Below is a small trained network, with its code and all its weights. Each question gives an input and a class and asks what happens when units are switched off, that is, made to give their printed mean instead of their output.

import numpy as np


def w(rows, s, z=0):
    codes = np.array(rows[::2]) - 128.0
    scale = np.full(codes.shape[1], s)
    scale[-1] = z or s
    return codes * scale


def f(y):
    return np.maximum(y, 0)


def log_softmax(a):
    a = a - a.max(-1, keepdims=True)
    return a - np.log(np.exp(a).sum(-1, keepdims=True))


def net(x, mask):
    res = np.array(x, float).reshape(1, 2) / 4 @ E
    y = f(res @ A[0][:, :-1].T + A[0][:, -1])
    res = res + np.where(mask, y, B[0][:, -1]) @ B[0][:, :-1]
    return log_softmax(res[-1] @ U[:, :-1].T + U[:, -1])


A, B = {}, {}
E = w([
[190,7,143,196,158,159,232,124,110,204],'x0',
[197,101,85,80,24,80,141,251,202,88],'x1',
],0.014)
A[0] = w([
[105,175,55,30,73,113,102,133,103,11,206],'neuron 1',
[158,50,179,171,111,217,176,160,124,188,253],'neuron 2',
[173,96,11,68,14,13,114,249,190,54,165],'neuron 3',
[31,171,183,147,154,158,79,2,48,113,137],'neuron 4',
[78,175,129,39,132,122,104,124,133,49,4],'neuron 5',
[91,194,115,26,84,98,98,161,188,64,90],'neuron 6',
],0.0098,0.0059)
B[0] = w([
[67,101,37,144,131,162,118,193,60,94,216],'neuron 1',
[178,155,69,119,131,143,214,107,72,169,190],'neuron 2',
[103,202,120,158,128,147,80,128,196,248,252],'neuron 3',
[117,181,223,71,185,196,172,91,204,170,224],'neuron 4',
[97,71,134,73,172,156,180,197,91,174,178],'neuron 5',
[52,113,106,106,116,112,90,228,51,24,208],'neuron 6',
],0.012,0.032)
U = w([
[187,65,66,190,135,130,178,118,26,98,175],'0',
[160,170,149,141,178,160,125,72,199,167,185],'1',
[184,39,180,178,111,88,37,93,176,61,36],'2',
[106,121,77,197,122,142,10,171,119,102,119],'3',
[133,80,135,91,183,146,150,172,113,28,1],'4',
[186,66,173,104,115,64,85,142,142,97,51],'5',
],0.012,0.0072)

Each question gives the input, the list of numbers given to net, and the class t.
The units are the neurons (one row each of A and B). Each row of codes is followed by its name. A weight is (code - 128) times the scale printed after its matrix; where a second scale follows, it is the last column's (A, B and U).
mask holds one flag per neuron, in row order. A switched-off neuron (its flag False) gives its mean, the last column of its row in B, instead of its output. The means were averaged over made-up inputs and are rounded, as every weight is.
A unit's drop is (log p(t) with every unit on - log p(t) with that unit switched off) / (log p(t) with every unit on - log p(t) with every unit switched off).
The circuit of an input: a set's keep is (log p(t) with only the set's units on - log p(t) with every unit switched off) / (log p(t) with every unit on - log p(t) with every unit switched off). Starting from all 6 units, units are removed one at a time, each time the one whose removal leaves the highest keep (on an exact tie, the one counted first), for as long as the keep stays at least 0.8.
circuit, biggest first: the units of the circuit, biggest drop first
k most important neurons: the k neurons with the biggest drops, biggest first
drop when u is switched off: that unit's drop, to one decimal
input [7,7], class 1: most important neuron -> (neuron 3)
input [6,3], class 0: 3 most important neurons -> (neuron 4; neuron 2; neuron 3)
input [2,-1], class 0: 2 most important neurons -> (neuron 3; neuron 4)
input [-8,-1], class 4: 2 most important neurons -> (neuron 5; neuron 3)
input [8,4], class 0: 2 most important neurons -> (neuron 4; neuron 2)
input [2,5], class 1: 2 most important neurons -> (neuron 6; neuron 1)
input [1,0], class 0: circuit, biggest first -> (neuron 3; neuron 4)
input [-6,-5], class 4: 2 most important neurons -> (neuron 3; neuron 5)
input [3,7], class 1: 2 most important neurons -> (neuron 3; neuron 6)
input [7,-4], class 0: 3 most important neurons -> (neuron 3; neuron 2; neuron 4)
input [-8,-6], class 4: drop when neuron 3 is switched off -> 0.6
input [4,-2], class 0: drop when neuron 3 is switched off -> 1.9
input [-4,-2], class 4: drop when neuron 4 is switched off -> 0.0
input [5,0], class 0: drop when neuron 4 is switched off -> 0.6
